Below are the code and all the weights of a small trained network. Each question names an input and a target symbol and asks about switching units off, where a switched-off unit gives its printed mean instead of its output.

import numpy as np


def w(rows, s, z=0):
    codes = np.array(rows[::2]) - 128.0
    scale = np.full(codes.shape[1], s)
    scale[-1] = z or s
    return codes * scale


def f(y):
    return np.maximum(y, 0)


def softmax(a):
    e = np.exp(a - a.max(-1, keepdims=True))
    return e / e.sum(-1, keepdims=True)


def log_softmax(a):
    a = a - a.max(-1, keepdims=True)
    return a - np.log(np.exp(a).sum(-1, keepdims=True))


def net(x, mask):
    ids = ['ΓΔΛΞΣΨαβθμτφω'.index(c) for c in x.split()]
    T = len(ids)
    res = E[ids] + P[:T]
    u = 0
    for l in range(2):
        r = res
        for j in range(2):
            rows = slice(2 * j, 2 * j + 2)
            q, k, v = (r @ M[l][rows].T for M in (Q, K, V))
            z = softmax(np.where(np.tri(T) > 0, q @ k.T / 2**0.5, -1e9)) @ v
            o = O[l][rows]
            res = res + np.where(mask[u + j], z, o[:, -1]) @ o[:, :-1]
        u += 2
        y = f(res @ A[l][:, :-1].T + A[l][:, -1])
        res = res + np.where(mask[u : u + 4], y, B[l][:, -1]) @ B[l][:, :-1]
        u += 4
    return log_softmax(res[-1] @ U[:, :-1].T + U[:, -1])


Q, K, V, O, A, B = {}, {}, {}, {}, {}, {}
E = w([
[145,151,197],'Γ',
[125,138,148],'Δ',
[170,157,156],'Λ',
[85,126,121],'Ξ',
[149,134,139],'Σ',
[92,131,154],'Ψ',
[83,125,112],'α',
[184,167,82],'β',
[44,99,112],'θ',
[152,145,92],'μ',
[63,124,7],'τ',
[168,166,32],'φ',
[63,116,83],'ω',
],0.018)
P = w([
[64,250,61],'0',
[140,89,151],'1',
[155,96,81],'2',
[116,187,119],'3',
[130,104,152],'4',
[156,100,79],'5',
[123,180,142],'6',
[129,109,153],'7',
[157,101,82],'8',
[133,173,148],'9',
[127,112,154],'10',
[156,101,83],'11',
],0.019)
Q[0] = w([
[92,248,155],'L0H1',
[185,167,111],'L0H1',
[144,108,125],'L0H2',
[110,156,133],'L0H2',
],0.011)
K[0] = w([
[38,254,171],'L0H1',
[77,229,50],'L0H1',
[176,108,198],'L0H2',
[148,204,156],'L0H2',
],0.0047)
V[0] = w([
[169,211,144],'L0H1',
[255,121,115],'L0H1',
[179,61,168],'L0H2',
[152,19,120],'L0H2',
],0.0094)
O[0] = w([
[213,228,221,189],'L0H1',
[85,84,87,56],'L0H1',
[198,41,106,3],'L0H2',
[233,4,138,9],'L0H2',
],0.0047,0.0055)
A[0] = w([
[148,5,100,50],'L0N1',
[45,8,185,3],'L0N2',
[1,31,113,144],'L0N3',
[214,204,233,26],'L0N4',
],0.0086,0.0028)
B[0] = w([
[96,104,244,142],'L0N1',
[60,141,212,144],'L0N2',
[103,90,101,185],'L0N3',
[71,90,48,254],'L0N4',
],0.011,0.007)
Q[1] = w([
[159,88,122],'L1H1',
[103,210,111],'L1H1',
[24,148,8],'L1H2',
[52,38,119],'L1H2',
],0.011)
K[1] = w([
[120,220,13],'L1H1',
[254,29,132],'L1H1',
[200,106,235],'L1H2',
[178,32,178],'L1H2',
],0.01)
V[1] = w([
[33,152,72],'L1H1',
[128,3,78],'L1H1',
[137,56,144],'L1H2',
[116,36,151],'L1H2',
],0.0057)
O[1] = w([
[180,120,134,246],'L1H1',
[45,81,36,50],'L1H1',
[17,86,156,85],'L1H2',
[1,155,161,88],'L1H2',
],0.0067,0.011)
A[1] = w([
[74,164,244,72],'L1N1',
[200,184,225,22],'L1N2',
[125,102,5,15],'L1N3',
[133,150,37,2],'L1N4',
],0.011,0.0084)
B[1] = w([
[223,175,253,163],'L1N1',
[27,19,144,254],'L1N2',
[95,239,197,165],'L1N3',
[92,121,254,170],'L1N4',
],0.0072,0.0089)
U = w([
[67,159,102,122],'Γ',
[75,83,188,54],'Δ',
[208,74,62,130],'Λ',
[54,38,91,70],'Ξ',
[136,39,158,149],'Σ',
[182,176,94,99],'Ψ',
[98,103,140,92],'α',
[229,170,151,76],'β',
[176,133,242,38],'θ',
[85,101,160,77],'μ',
[113,90,2,254],'τ',
[128,212,173,192],'φ',
[103,119,177,57],'ω',
],0.014,0.013)

Each question gives the input, a string of symbols that net reads in full, and the target symbol t.
The units are the heads (2 rows each of Q, K, V and O) and the neurons (one row each of A and B). Each row of codes is followed by its name. A weight is (code - 128) times the scale printed after its matrix; where a second scale follows, it is the last column's (O, A, B and U).
mask holds one flag per unit, layer by layer, with each layer's heads first. A switched-off unit (its flag False) gives its mean, the last column of its rows in O or B, instead of its output. The means were averaged over made-up inputs and are rounded, as every weight is.
A unit's drop is (log p(t) with every unit on - log p(t) with that unit switched off) / (log p(t) with every unit on - log p(t) with every unit switched off).
The circuit of an input: a set's keep is (log p(t) with only the set's units on - log p(t) with every unit switched off) / (log p(t) with every unit on - log p(t) with every unit switched off). Starting from all 12 units, units are removed one at a time, each time the one whose removal leaves the highest keep (on an exact tie, the one counted first), for as long as the keep stays at least 0.8.
circuit, biggest first: the units of the circuit, biggest drop first
k most important neurons: the k neurons with the biggest drops, biggest first
k most important neurons of layer l: the k neurons of layer l with the biggest drops, biggest first
which heads matter: for each layer, one digit per head in row order, 1 if its drop is at least 0.15 and else 0, layers parted by /
input Λ θ τ Γ ω, target Ξ: circuit, biggest first : L0N3; L0N4; L0H1; L1H2
input α Λ τ Δ β θ Δ Λ φ, target φ: circuit, biggest first : L1N3
input φ Δ Δ ω, target φ: 4 most important neurons : L0N4; L1N2; L1N1; L0N3
input Λ Γ Σ Ψ Σ Ξ, target Σ: 4 most important neurons : L0N1; L0N3; L0N4; L1N3
input Δ Λ ω Ψ Δ Σ Ξ β Σ Δ Δ μ, target Σ: 3 most important neurons : L0N1; L0N4; L1N2
input Λ α Γ Δ Δ θ Λ, target Γ: circuit, biggest first : L0N4; L1H1
input Σ Σ Σ Δ Δ μ, target Σ: 3 most important neurons : L1N2; L0N1; L0N4
input Λ α ω Δ Σ τ Σ Ψ, target θ: 4 most important neurons : L1N1; L0N4; L0N2; L1N2
input θ Γ Δ Δ Λ Ψ Λ Δ Λ, target Λ: which heads matter : 01 / 01
input μ Σ Δ Σ, target Γ: which heads matter : 10 / 11
input Σ α Δ ω β α β φ, target β: 2 most important neurons of layer 0 : L0N4; L0N3
input θ Δ θ μ Δ Δ θ Λ β, target β: circuit, biggest first : L0N4; L1H2; L0H2
input Σ Σ Δ μ ω τ Σ Σ ω, target Σ: circuit, biggest first : L0H2; L0H1; L1H1; L0N1
input Δ Δ β Δ Λ Δ Δ Δ θ, target θ: most important neuron : L0N1
input μ Λ Ψ φ, target φ: circuit, biggest first : L1N4; L1N3
input ω θ Δ, target θ: 2 most important neurons : L0N4; L1N1
input Ψ Δ Ψ Ψ α μ Ψ τ Λ, target Λ: 2 most important neurons of layer 0 : L0N4; L0N3
input Σ α ω Σ Ψ θ θ Σ Δ, target Σ: 4 most important neurons : L0N4; L1N2; L0N1; L1N3
input Δ Λ μ Σ Λ Ψ μ Σ α ω Δ α, target Σ: 2 most important neurons of layer 1 : L1N3; L1N1
input Δ Δ α θ Λ Ψ Δ, target τ: 2 most important neurons : L0N4; L1N1
input ω Δ Ψ τ Λ, target τ: which heads matter : 00 / 10
input Σ τ ω β τ μ Δ Σ Δ Σ, target τ: most important neuron of layer 1 : L1N1
